Rows, each with roughly how far along a hidden order it lies (0 to 12)
(in the rows, 100 means zero)
[ 13  87  90  87 106 106 114 103  89 111  98 139  85  91  83  93  92  55
  76  88 120  81 134  96  81  83  97] | 1
[ 78  91 101 109 102  99 113 103  63  95 103 112 104  96 100 104  86  38
  80  99 117  89 119  95 107  93 105] | 6
[ 92 101  99 138 103  93 104 125  90  76  99  79 120 105 125 107  71  92
  82 123 123  93 112 110 109  95 115] | 7
[ 70  90  92 111 103 100  78 108 105  98 103  78 100 101 119  94  93 136
 104 120  98 107  86 110  88  93 102] | 6
[101  81  96 114  98 100  81  92  78  97 100  87  94 100 125 104 106 125
 113 108  98 105  72 108  93  89  93] | 10
[ 71  74  90 112 100 108 112  90  87 112  93 101  81  95  98  98 107  99
  86  94 111 100  88 105  82  84  87] | 4
[ 89  85  92 110 100 109 115  87  71 121  97 108  88  92  89  86 104  59
  72  87 100 100 103  89  89 105  94] | 3
[ 59 101  95  91  97  96  82 104 127  88 102  80 114 105 103  73 108 160
 113 110  76 114  75  86 109 132 105] | 8
[ 37 102  94  58 105 105 109 101 135 110  99 136  78  93  72  87 103 129
 108  98 102  97 102 101  75  84  94] | 2
[131 103 109 118  96  93 116  99  49  96 106  94 119 103  92 105  93  21
  87  95 111  97 125  89 128 114 109] | 8
[ 42  90  89 105 107 109 117 105  76 113  96 123  88  90  90  97  88  39
  64  91 115  87 124  94  79  82 101] | 0
[ 45  91  91 104 100 100  85 103 102  94 103  88 104 101 119  89  95 124
 100 107  95 103  91  95  95 102 100] | 6
[ 23  91  94  77 100  98  68  95 101  92 107 112  96 100 110  86 108 147
 125  99  86 103  84  95  97  98  95] | 8
[ 50 100  95  58 102 101  84  92 105 106 106 120  92  93  77  72 112 108
 113  94  78 109  97  83  95 114  98] | 5
[ 58  85  93  74  98  90  49  94 105  82 103  92  98 102 107  73 113 180
 151 114  74 112  44  99 103 123 100] | 12
[109  81  94 123  99 103  85  93  88 104  99  74  92 100 121 100 106 145
 103 116  92 111  68 111  86  87  91] | 8
[ 61  85 100  94  98  97  95  89  70  91 102  98 102  99 111  96 105  48
 106  94 101  99  93  89 120 109 100] | 9
[ 91  83 106 136  96  92 111 101  47  82 101  86 111 105 134 121  88  69
  99 104 120  96  90 103 122  95 100] | 11
[ 85  97  96 101  99 103  94  86  80 113  99 102  91  94  90  84 111  83
  92  93  91 108 101  86  95 118  98] | 5
[ 68 105 105 100 102  94 120 113  63  87 105 118 111  98  95 102  78  36
  85  97 119  86 136  90 120 105 113] | 6
[ 29  76  93  59  99 104  93  80  70 112 105 125  96  97  84  81 112  41
  94  71  83  93 110  73 107 109  92] | 5

[116 102  83  95 101  86 100 109  97 112 112 103 102 117  92  99  90  66
 109 108 101  93  95 102  78  92  82 125  95  82 111 111  66  79 127  99
 108 127 118] | 7
[ 85 101 121 100  72 124 113 103  93  93  86  88 111  94 102  89 108 105
  91  49 108  78  95  86 110 106 110 102 106 112 111 119 146 115 108  96
  93  61 108] | 0
[132 105  72 102 113  86 107  95  91 102 107  90 107 104  96 107  72  58
  93 122  97  85 107  79 104 104  81  93  97 121  71  97  64  66 119 122
 110  93 104] | 10
[ 67 106 106  88  79 118 115 103  97 104  87  91  99 116 112  98  96 105
  99  39 110  63 104  76  85 106 101 136  96  93 110 112 135 107 107  91
  92  80  99] | 1
[ 79 103 107  94  88  98 104 111 104 112 100 106  94 111  94  92 102 109
 107  76 105  82  90 104  79  93  95 137  93  77 143 118 109 103 117  79
  91 112 120] | 2
[ 69 108  99 100 117 105 121 100 102 106  80  97  92 110 136 128  80  91
  86  85  97  66 117  43 104 115 104 108  91 115  59  70 118  99 107 120
 106  85  55] | 3
[137  99  81  98  85  88  95 105  89 103 111  92 107 101  78  82  96  76
 107 116 105 103  91 129  84  88  77 109 101  92 121 121  70  83 105  98
  97 106 143] | 9
[102 108  88 108 124  86 101 106 102 116 101 118  85 112 110 109  85  89
 105 125 103  96 105 102  88  99  94 111  88  88  94  93  61  83 101 103
 109 120  87] | 6
[149 103  79 105 111  91  99  98  85  96 114  87 114  85  72  92  78  51
  90 129 101  78 103  94  91  98  78  76  93 129  81 114  55  66 112 126
 101  76 115] | 12
[ 83 106  96 107 124 109 111  97 103  96  85 104  91 103 135 127  90  94
  86 105  94  93 122  60 107 116 114  83  92 128  39  71 123 101  82 119
 107  83  45] | 4
[114 104  72  99 102  98 114  87  93 100  98  86 107 105 112 120  78  66
  91 110  94  84 112  74 114 111  85  91  98 123  45  76  95  88 123 124
 112  79  66] | 7
[150  98  83 108 114  86  90 109  84 100 107  99 105  97  85  93  89  51
  97 128 106 117 101 127  85  92  88  87  99 101  93 116  49  64  84 114
 111 101 124] | 11
[ 89 107  99 100  72 104 117  94  82  96  83  69 105  92 110 108  87 103
  86  85  83  60 110  31 124 111  87 103 104 145  66  91 155 109 131 123
  96  63  84] | 2
[ 89 101 109 106  94 110 111  97  90  90  81  80 104  86 109 116  90  97
  84  94  92  83 110  54 124 112  98  86 102 138  59  91 139 102  98 132
 108  65  77] | 2
[ 92 107  92  95 109  99 123  94 103 107  83  96  94 104 133 121  78  81
  88  85 100  64 111  78 104 115  98 118  90 107  67  73 110 100 122 115
 105  87  56] | 3
[114 106  84 111 128  81  95 102 101 116 109 121  82 109 110 114  89  87
 102 134  98 105 108 108  91  95  93 114  89  86  88  70  52  78 101 105
 109 122  82] | 8
[115 107  81 111 135  80  97  98 100 115 111 115  81 107 116 115  91  87
 102 143  93 101 109  99  98  97  90  98  90  89  73  80  57  86 104 109
 106 122  69] | 8
